Here is a tiny trained network, its code and every weight. The questions are about switching its units off for an input and a class, where a switched-off unit gives its printed mean instead of its output.

import numpy as np


def w(rows, s, z=0):
    codes = np.array(rows[::2]) - 128.0
    scale = np.full(codes.shape[1], s)
    scale[-1] = z or s
    return codes * scale


def f(y):
    return y / 2 * (1 + np.tanh(0.7978845608 * (y + 0.044715 * y**3)))


def log_softmax(a):
    a = a - a.max(-1, keepdims=True)
    return a - np.log(np.exp(a).sum(-1, keepdims=True))


def net(x, mask):
    res = np.array(x, float).reshape(1, 5) / 4 @ E
    y = f(res @ A[0][:, :-1].T + A[0][:, -1])
    res = res + np.where(mask, y, B[0][:, -1]) @ B[0][:, :-1]
    return log_softmax(res[-1] @ U[:, :-1].T + U[:, -1])


A, B = {}, {}
E = w([
[77,111,111,200,78,10,132,160,64,60,111,171],'x0',
[28,98,98,62,206,155,179,144,79,178,122,199],'x1',
[86,160,190,143,35,161,160,47,137,166,51,167],'x2',
[125,139,116,89,103,116,122,125,158,132,126,142],'x3',
[161,53,53,131,156,102,190,25,207,114,91,131],'x4',
],0.012)
A[0] = w([
[77,187,158,174,98,187,122,77,184,155,66,129,60],'n0',
[99,127,103,171,92,53,124,151,85,67,109,217,32],'n1',
[206,163,121,171,64,109,97,113,160,82,140,88,163],'n2',
[96,170,151,156,104,161,135,181,105,114,168,151,177],'n3',
[178,131,158,161,102,149,110,137,180,154,133,51,101],'n4',
[147,105,135,135,121,130,92,134,126,147,133,152,2],'n5',
[18,74,93,55,193,132,183,126,61,166,81,175,181],'n6',
[86,126,126,185,119,22,131,142,122,83,109,200,64],'n7',
[113,143,193,114,105,110,101,161,102,148,162,98,55],'n8',
[103,252,177,123,120,123,81,198,105,147,172,92,112],'n9',
[64,195,192,87,141,143,79,162,83,180,146,123,129],'n10',
[169,120,150,86,169,202,166,97,196,201,182,53,46],'n11',
[103,145,116,80,189,178,173,112,111,207,174,175,109],'n12',
[202,132,170,188,101,93,68,80,162,82,101,70,175],'n13',
[213,86,114,159,152,103,206,89,162,156,93,125,123],'n14',
[158,140,48,145,163,100,196,41,118,104,90,100,98],'n15',
[165,84,69,117,162,77,245,45,186,58,115,117,88],'n16',
[130,187,234,137,104,174,111,209,136,135,170,136,118],'n17',
[145,75,103,117,171,148,172,54,169,142,139,94,98],'n18',
[165,103,72,83,204,73,69,194,143,115,211,127,81],'n19',
[83,135,171,145,84,127,173,35,133,148,91,166,104],'n20',
[98,125,112,154,91,57,134,126,138,68,137,142,27],'n21',
[129,230,154,96,127,141,54,164,58,153,155,141,79],'n22',
[149,59,53,180,150,122,193,44,201,123,84,150,165],'n23',
[135,126,156,105,129,222,70,91,170,155,130,81,29],'n24',
[53,96,109,95,159,165,157,165,90,153,122,205,144],'n25',
[78,159,201,147,59,182,153,148,129,143,106,130,149],'n26',
[82,189,160,163,120,106,155,44,166,133,85,154,46],'n27',
[161,111,43,123,166,107,103,213,175,81,211,66,90],'n28',
[101,155,190,146,63,191,147,77,100,158,99,158,41],'n29',
[135,99,62,114,137,112,90,165,145,83,206,89,82],'n30',
[143,131,58,111,197,130,101,147,123,86,226,102,36],'n31',
[93,115,132,140,163,149,175,131,129,128,129,209,111],'n32',
[248,174,157,191,60,138,33,94,165,56,121,78,166],'n33',
[54,138,111,203,108,41,151,134,126,84,110,138,24],'n34',
[128,128,165,170,37,160,181,99,128,164,69,139,132],'n35',
[179,182,159,82,177,212,137,98,166,190,140,89,50],'n36',
],0.011,0.0036)
B[0] = w([
[124,106,130,178,167,212,164,106,85,115,129,169,189],'n0',
[199,131,216,112,39,112,147,190,40,199,85,59,201],'n1',
[146,182,128,37,159,120,185,86,178,168,185,138,213],'n2',
[80,107,68,140,100,105,87,164,176,51,166,96,188],'n3',
[170,190,158,82,135,101,178,91,138,205,179,125,186],'n4',
[124,126,134,106,122,159,119,118,136,135,128,122,124],'n5',
[161,247,111,37,205,61,207,69,190,197,239,135,224],'n6',
[209,102,214,95,23,148,160,160,80,196,78,56,199],'n7',
[90,135,80,153,134,128,86,181,164,93,137,60,179],'n8',
[48,67,95,143,113,70,66,169,185,52,153,87,231],'n9',
[74,92,89,149,104,84,33,170,216,112,156,68,216],'n10',
[224,109,196,158,29,102,141,141,53,186,50,106,218],'n11',
[195,184,163,51,126,117,183,80,121,210,172,95,200],'n12',
[141,204,100,36,158,110,202,69,175,176,208,118,219],'n13',
[75,117,125,127,89,104,66,170,171,90,162,130,189],'n14',
[81,102,98,169,111,64,50,174,159,85,119,76,188],'n15',
[73,109,78,203,115,83,9,183,172,28,149,73,222],'n16',
[67,86,87,132,108,86,78,179,215,112,114,83,221],'n17',
[85,153,123,162,104,97,63,165,152,71,136,77,191],'n18',
[103,56,107,181,202,203,164,90,66,91,99,228,219],'n19',
[89,113,99,167,164,213,107,75,57,95,140,192,195],'n20',
[170,139,191,107,70,138,153,177,95,152,50,121,173],'n21',
[80,94,65,150,86,112,54,201,177,81,108,103,216],'n22',
[60,104,66,147,128,95,21,207,189,46,181,68,225],'n23',
[205,55,235,129,75,114,122,133,71,181,68,90,188],'n24',
[160,217,134,36,199,108,182,68,166,174,198,138,198],'n25',
[41,89,97,134,176,185,138,127,111,82,127,208,198],'n26',
[52,81,140,192,162,201,152,128,88,112,119,195,177],'n27',
[105,56,144,191,218,224,196,63,99,87,120,213,224],'n28',
[106,73,123,173,186,228,133,128,68,98,78,180,197],'n29',
[100,103,165,152,178,196,138,74,70,107,106,168,190],'n30',
[132,71,124,182,176,216,134,82,45,122,101,189,200],'n31',
[150,169,148,96,151,92,177,120,122,145,213,124,163],'n32',
[166,217,85,22,170,77,209,55,173,199,217,162,253],'n33',
[206,116,171,132,71,86,135,171,57,207,80,92,192],'n34',
[87,95,114,185,203,223,186,76,64,122,138,201,198],'n35',
[210,105,216,104,1,99,146,200,78,188,45,80,213],'n36',
],0.0085,0.023)
U = w([
[170,227,83,40,197,78,191,86,199,197,199,142,246],'0',
[86,102,57,160,118,82,49,185,217,76,132,77,119],'1',
[119,79,106,185,219,239,163,106,62,115,87,227,82],'2',
[247,114,193,119,42,107,137,178,69,208,32,74,2],'3',
],0.012,0.0043)

Each question gives the input, the list of numbers given to net, and the class t.
The units are the neurons (one row each of A and B). Each row of codes is followed by its name. A weight is (code - 128) times the scale printed after its matrix; where a second scale follows, it is the last column's (A, B and U).
mask holds one flag per neuron, in row order. A switched-off neuron (its flag False) gives its mean, the last column of its row in B, instead of its output. The means were averaged over made-up inputs and are rounded, as every weight is.
A unit's drop is (log p(t) with every unit on - log p(t) with that unit switched off) / (log p(t) with every unit on - log p(t) with every unit switched off).
unit that matters most: the unit with the biggest drop
k most important neurons: the k neurons with the biggest drops, biggest first
drop of u: that unit's drop, to one decimal
input [2,-6,-5,-3,-6], class 0: 2 most important neurons : (n33; n2)
input [-8,-5,6,0,6], class 3: unit that matters most : n11
input [7,-6,4,3,-1], class 3: 2 most important neurons : (n1; n7)
input [8,8,-2,-8,-4], class 0: 4 most important neurons : (n6; n25; n36; n11)
input [-1,4,8,-5,8], class 1: 4 most important neurons : (n23; n16; n15; n18)
input [7,-8,-3,6,2], class 0: 2 most important neurons : (n33; n13)
input [2,7,5,-2,8], class 1: 4 most important neurons : (n23; n16; n33; n15)
input [-7,-7,-5,-8,2], class 0: 4 most important neurons : (n33; n13; n2; n4)
input [-1,-2,7,0,7], class 1: 3 most important neurons : (n23; n16; n15)
input [-3,0,2,-7,-2], class 3: 3 most important neurons : (n23; n16; n28)
input [-6,-5,-1,1,5], class 3: 2 most important neurons : (n11; n36)
input [5,-4,-3,-5,4], class 3: 2 most important neurons : (n6; n7)
input [-5,6,5,2,7], class 1: 3 most important neurons : (n23; n16; n33)
input [4,7,-5,5,-1], class 0: most important neuron : (n6)
input [6,1,5,-4,-4], class 3: 4 most important neurons : (n1; n7; n34; n28)
input [5,-8,-7,-2,8], class 0: 2 most important neurons : (n33; n13)
input [5,7,4,0,-1], class 0: drop of n6 : 0.7
input [-1,7,-8,-1,-1], class 2: drop of n33 : 2.1
input [2,6,4,-6,-6], class 0: drop of n15 : 0.2
input [7,5,-8,-4,6], class 2: unit that matters most : n19
input [5,8,-1,2,5], class 0: drop of n6 : 0.1
